Below is a small trained network, with its code and all its weights. Each question gives an input and a target symbol and asks what happens when units are switched off, that is, made to give their printed mean instead of their output.

import numpy as np


def w(rows, s, z=0):
    codes = np.array(rows[::2]) - 128.0
    scale = np.full(codes.shape[1], s)
    scale[-1] = z or s
    return codes * scale


def norm(h):
    return h / np.sqrt((h * h).mean(-1, keepdims=True) + 1e-5)


def softmax(a):
    e = np.exp(a - a.max(-1, keepdims=True))
    return e / e.sum(-1, keepdims=True)


def log_softmax(a):
    a = a - a.max(-1, keepdims=True)
    return a - np.log(np.exp(a).sum(-1, keepdims=True))


def net(x, mask):
    ids = ['ΛΞβδεσ'.index(c) for c in x.split()]
    T = len(ids)
    res = E[ids] + P[:T]
    u = 0
    for l in range(3):
        r = norm(res)
        for j in range(2):
            rows = slice(4 * j, 4 * j + 4)
            q, k, v = (r @ M[l][rows].T for M in (Q, K, V))
            z = softmax(np.where(np.tri(T) > 0, q @ k.T / 4**0.5, -1e9)) @ v
            o = O[l][rows]
            res = res + np.where(mask[u + j], z, o[:, -1]) @ o[:, :-1]
        u += 2
    return log_softmax(norm(res)[-1] @ U[:, :-1].T + U[:, -1])


Q, K, V, O = {}, {}, {}, {}
E = w([
[30,22,135,31,123],'Λ',
[60,16,182,83,116],'Ξ',
[204,68,146,76,37],'β',
[80,250,188,84,58],'δ',
[79,70,98,30,128],'ε',
[175,34,51,189,18],'σ',
],0.0022)
P = w([
[231,122,147,123,251],'0',
[90,79,147,73,138],'1',
[101,92,139,87,118],'2',
[100,93,152,92,122],'3',
[106,98,148,97,121],'4',
[104,95,152,104,118],'5',
[107,98,152,103,117],'6',
[101,95,151,110,120],'7',
[101,97,150,113,114],'8',
[100,93,151,117,112],'9',
[94,93,143,117,107],'10',
[93,89,141,124,102],'11',
[92,90,142,123,100],'12',
[84,86,135,129,102],'13',
],0.002)
Q[0] = w([
[161,16,30,111,106],'0.h1',
[164,2,133,49,123],'0.h1',
[128,212,193,100,129],'0.h1',
[75,159,160,78,67],'0.h1',
[135,130,193,69,99],'0.h2',
[178,123,144,103,164],'0.h2',
[80,133,142,125,58],'0.h2',
[172,120,172,86,119],'0.h2',
],0.0094)
K[0] = w([
[88,242,202,133,65],'0.h1',
[22,254,218,71,130],'0.h1',
[144,60,69,132,213],'0.h1',
[230,174,105,84,197],'0.h1',
[142,224,162,113,158],'0.h2',
[107,114,184,32,83],'0.h2',
[191,158,116,186,200],'0.h2',
[109,220,187,38,129],'0.h2',
],0.0064)
V[0] = w([
[183,216,48,180,255],'0.h1',
[119,197,191,140,101],'0.h1',
[188,193,90,143,207],'0.h1',
[149,231,176,146,168],'0.h1',
[73,49,199,174,138],'0.h2',
[107,108,46,51,160],'0.h2',
[76,60,39,168,157],'0.h2',
[98,79,86,184,127],'0.h2',
],0.0028)
O[0] = w([
[129,94,252,152,111,2],'0.h1',
[46,172,130,108,96,138],'0.h1',
[107,74,230,114,102,57],'0.h1',
[11,124,170,138,81,92],'0.h1',
[111,213,184,111,176,147],'0.h2',
[34,96,206,108,95,135],'0.h2',
[139,146,207,70,107,138],'0.h2',
[164,184,207,50,131,142],'0.h2',
],0.0026,0.004)
Q[1] = w([
[118,28,118,44,128],'1.h1',
[62,105,78,154,180],'1.h1',
[222,201,242,187,202],'1.h1',
[182,30,157,175,250],'1.h1',
[57,220,202,51,200],'1.h2',
[225,75,185,169,105],'1.h2',
[2,152,210,102,157],'1.h2',
[83,233,141,106,191],'1.h2',
],0.0061)
K[1] = w([
[207,118,133,144,148],'1.h1',
[155,186,139,42,119],'1.h1',
[82,108,76,126,97],'1.h1',
[131,159,52,99,137],'1.h1',
[77,136,254,87,175],'1.h2',
[170,21,121,181,96],'1.h2',
[35,99,202,95,125],'1.h2',
[94,164,200,109,204],'1.h2',
],0.0076)
V[1] = w([
[74,131,139,129,35],'1.h1',
[116,144,148,55,13],'1.h1',
[155,131,66,181,117],'1.h1',
[161,252,169,81,148],'1.h1',
[54,105,129,77,115],'1.h2',
[122,132,146,170,132],'1.h2',
[159,104,117,172,94],'1.h2',
[147,84,135,185,58],'1.h2',
],0.0042)
O[1] = w([
[189,133,153,117,170,27],'1.h1',
[227,71,147,125,139,195],'1.h1',
[140,171,126,148,49,195],'1.h1',
[127,100,121,3,98,23],'1.h1',
[188,174,115,175,122,126],'1.h2',
[113,150,96,96,118,6],'1.h2',
[100,130,141,98,174,225],'1.h2',
[102,167,144,83,167,218],'1.h2',
],0.0043,0.0014)
Q[2] = w([
[198,9,119,243,161],'2.h1',
[94,113,85,131,32],'2.h1',
[122,255,176,40,144],'2.h1',
[112,165,135,43,71],'2.h1',
[181,102,206,62,151],'2.h2',
[197,108,151,68,223],'2.h2',
[134,68,229,104,224],'2.h2',
[119,227,25,131,37],'2.h2',
],0.0066)
K[2] = w([
[157,182,2,121,155],'2.h1',
[185,158,173,159,68],'2.h1',
[52,69,210,84,139],'2.h1',
[123,117,197,166,121],'2.h1',
[144,82,35,148,132],'2.h2',
[118,40,47,83,121],'2.h2',
[176,99,37,115,93],'2.h2',
[78,136,237,166,163],'2.h2',
],0.0087)
V[2] = w([
[81,15,139,143,100],'2.h1',
[32,101,176,99,160],'2.h1',
[101,215,131,70,51],'2.h1',
[114,38,123,125,208],'2.h1',
[106,72,89,100,238],'2.h2',
[202,161,58,170,136],'2.h2',
[156,101,38,57,97],'2.h2',
[109,99,255,22,70],'2.h2',
],0.0039)
O[2] = w([
[66,190,87,44,247,197],'2.h1',
[14,171,156,184,101,2],'2.h1',
[181,220,178,204,103,94],'2.h1',
[40,82,67,54,122,129],'2.h1',
[180,57,105,191,35,190],'2.h2',
[114,124,24,99,188,93],'2.h2',
[160,171,89,4,33,143],'2.h2',
[127,171,251,71,93,150],'2.h2',
],0.0029,0.0022)
U = w([
[255,105,79,137,101,200],'Λ',
[65,187,133,206,18,4],'Ξ',
[108,246,71,160,221,51],'β',
[143,57,228,208,203,131],'δ',
[20,57,69,59,162,112],'ε',
[141,196,231,38,121,170],'σ',
],0.008,0.004)

Each question gives the input, a string of symbols that net reads in full, and the target symbol t.
The units are the heads (4 rows each of Q, K, V and O). Each row of codes is followed by its name. A weight is (code - 128) times the scale printed after its matrix; where a second scale follows, it is the last column's (O and U).
mask holds one flag per head, layer by layer. A switched-off head (its flag False) gives its mean, the last column of its rows in O, instead of its output. The means were averaged over made-up inputs and are rounded, as every weight is.
A unit's drop is (log p(t) with every unit on - log p(t) with that unit switched off) / (log p(t) with every unit on - log p(t) with every unit switched off).
The circuit of an input: a set's keep is (log p(t) with only the set's units on - log p(t) with every unit switched off) / (log p(t) with every unit on - log p(t) with every unit switched off). Starting from all 6 units, units are removed one at a time, each time the one whose removal leaves the highest keep (on an exact tie, the one counted first), for as long as the keep stays at least 0.8.
units of the circuit, in order: the units of the circuit, biggest drop first
unit that matters most: the unit with the biggest drop
heads that matter: for each layer, one digit per head in row order, 1 if its drop is at least 0.15 and else 0, layers parted by /
input β σ σ β σ β δ σ, target β: unit that matters most : 2.h2
input σ β σ ε β σ Ξ Ξ β σ ε, target Λ: heads that matter : 00 / 01 / 01
input Ξ σ β ε δ σ ε, target Ξ: units of the circuit, in order : (0.h1, 1.h1, 1.h2, 2.h1)
input β Ξ σ σ ε σ σ σ δ, target β: heads that matter : 11 / 11 / 01
input β δ σ σ σ β δ σ ε σ δ σ ε, target β: heads that matter : 01 / 01 / 01
input Ξ σ β β σ σ σ σ β ε σ β δ β, target Ξ: units of the circuit, in order : (0.h1, 1.h1, 2.h1)
input Ξ σ σ σ σ σ δ Ξ, target Ξ: heads that matter : 10 / 11 / 10
input β β σ σ δ σ, target β: heads that matter : 11 / 01 / 11
input σ δ σ ε σ β σ σ σ β Ξ Ξ Ξ ε, target σ: heads that matter : 10 / 11 / 01
input δ Λ Ξ, target δ: units of the circuit, in order : (0.h1, 0.h2, 1.h1)
input δ β Ξ Λ β δ, target Λ: units of the circuit, in order : (1.h1, 0.h1)
input σ σ β σ Λ β σ σ β σ σ β Λ, target Λ: heads that matter : 00 / 00 / 01
input Ξ σ β β β σ σ σ ε δ, target Ξ: units of the circuit, in order : (1.h1, 0.h1, 2.h1, 1.h2)
input σ σ ε β ε σ δ β σ σ σ σ, target σ: heads that matter : 10 / 00 / 01
input Ξ δ Ξ σ σ, target Ξ: unit that matters most : 1.h1
input β β β σ ε σ δ Λ β σ Ξ Ξ σ Ξ, target β: units of the circuit, in order : (2.h2, 1.h2, 0.h1, 2.h1)
input β Ξ σ σ δ σ δ δ σ σ σ σ Λ, target β: units of the circuit, in order : (2.h2, 1.h2, 2.h1, 0.h1)
input ε σ β σ σ δ, target ε: units of the circuit, in order : (0.h2, 2.h1, 1.h1, 0.h1)
input σ σ δ Ξ σ σ σ Ξ, target σ: units of the circuit, in order : (0.h1, 2.h2, 1.h2)
input ε Ξ σ σ σ δ δ β δ ε β Ξ β, target ε: unit that matters most : 1.h1
input σ σ σ δ σ σ σ β, target σ: heads that matter : 10 / 00 / 11
input ε σ σ β σ Ξ δ σ σ σ, target ε: units of the circuit, in order : (0.h1, 1.h2)
input δ δ Ξ δ σ σ, target δ: heads that matter : 11 / 10 / 01
